Look-ups in named tables: a row name and a column name give one cell, copied from the table.

dop:
	bobi	vif	bagoboz	zedoba	luz	lekodam	periv
lur	-31	36	22	41	-17	-3	-24
dap	30	-44	85	41	2	-41	-47
fafereg	45	-28	-83	-70	2	54	-24
bala	45	83	1	-28	31	-22	23

lekodam of bala = -22
vif of fafereg = -28
periv of fafereg = -24
bobi of bala = 45
luz of dap = 2
luz of bala = 31
luz of fafereg = 2

kibub.csv
,gopef,sukizu
nik,4,191
mekaleb,53,111
monok,41,216
mepe,25,134
tigu,215,120
zafaba,63,176
vabemak,22,192
muv,23,194
datidap,169,210
kireku,14,203

tigu, gopef: 215
datidap, gopef: 169
mepe, gopef: 25
tigu, sukizu: 120
monok, gopef: 41
muv, sukizu: 194
mekaleb, gopef: 53
mepe, sukizu: 134
vabemak, gopef: 22
zafaba, gopef: 63
mekaleb, sukizu: 111

Table dat
         vog  kas
vod      225  201
nerulil  118  121
faz       69   44
nubenev  133  149
pak      178  195
vaba     172  162

What is the vog of faz in dat?
69
What is the kas of faz in dat?
44
What is the kas of pak in dat?
195
What is the vog of vaba in dat?
172
What is the vog of pak in dat?
178
What is the kas of vod in dat?
201
What is the vog of nubenev in dat?
133

Table saned
	mure	pivulo	beb	peti	mis	vop	fonapo	lut	sis
zafari	-0.26	-0.18	0.03	-0.02	0.18	-0.06	-0.08	0.25	-0.03
gopo	-0.10	0.10	-0.01	-0.04	0.15	-0.18	0.15	-0.45	-0.09
rubugul	-0.01	-0.26	0.04	0.02	-0.05	-0.42	0.12	-0.57	0.74
rabu	-0.04	-0.04	-0.33	-0.14	0.41	0.01	0.08	-0.48	-0.09
tasoza	-0.25	-0.27	-0.29	0.18	-0.04	-0.14	0.22	0.46	0.05
gisib	0.07	0.28	0.03	0.11	0.20	-0.05	0.14	-0.13	0.12
zuzeno	0.37	-0.30	-0.18	-0.20	0.25	-0.24	-0.06	0.13	0.16

mis of rabu is 0.41
lut of rubugul is -0.57
sis of rabu is -0.09
peti of tasoza is 0.18
peti of rabu is -0.14
beb of gopo is -0.01
fonapo of rubugul is 0.12
mure of tasoza is -0.25

gim =
,pilavak,visuki,sok,padodo,subeb,favasig,piz,lar,det
meno,74.200,65.824,-50.701,-37.062,-4.255,57.823,15.296,-20.440,60.819
satal,-33.027,-69.609,26.612,45.683,18.079,-39.879,-32.352,31.853,-48.723
gav,-65.168,34.592,75.897,-15.631,42.672,23.997,63.631,38.619,-32.027
miz,-16.468,-59.465,33.455,-1.903,24.086,-5.052,-18.331,57.615,-51.803
samaga,3.631,97.247,6.808,-43.360,25.889,69.017,55.810,-3.418,33.296
por,24.685,44.134,-6.977,22.620,-37.094,-8.894,18.280,-37.543,61.817

What is the pilavak of por in gim?
24.685
What is the piz of miz in gim?
-18.331
What is the subeb of miz in gim?
24.086
What is the det of samaga in gim?
33.296
What is the lar of meno in gim?
-20.440
What is the padodo of samaga in gim?
-43.360
What is the sok of samaga in gim?
6.808
What is the visuki of miz in gim?
-59.465
What is the padodo of por in gim?
22.620
What is the sok of meno in gim?
-50.701
What is the lar of satal in gim?
31.853
What is the piz of meno in gim?
15.296
Which row has the largest lar? miz

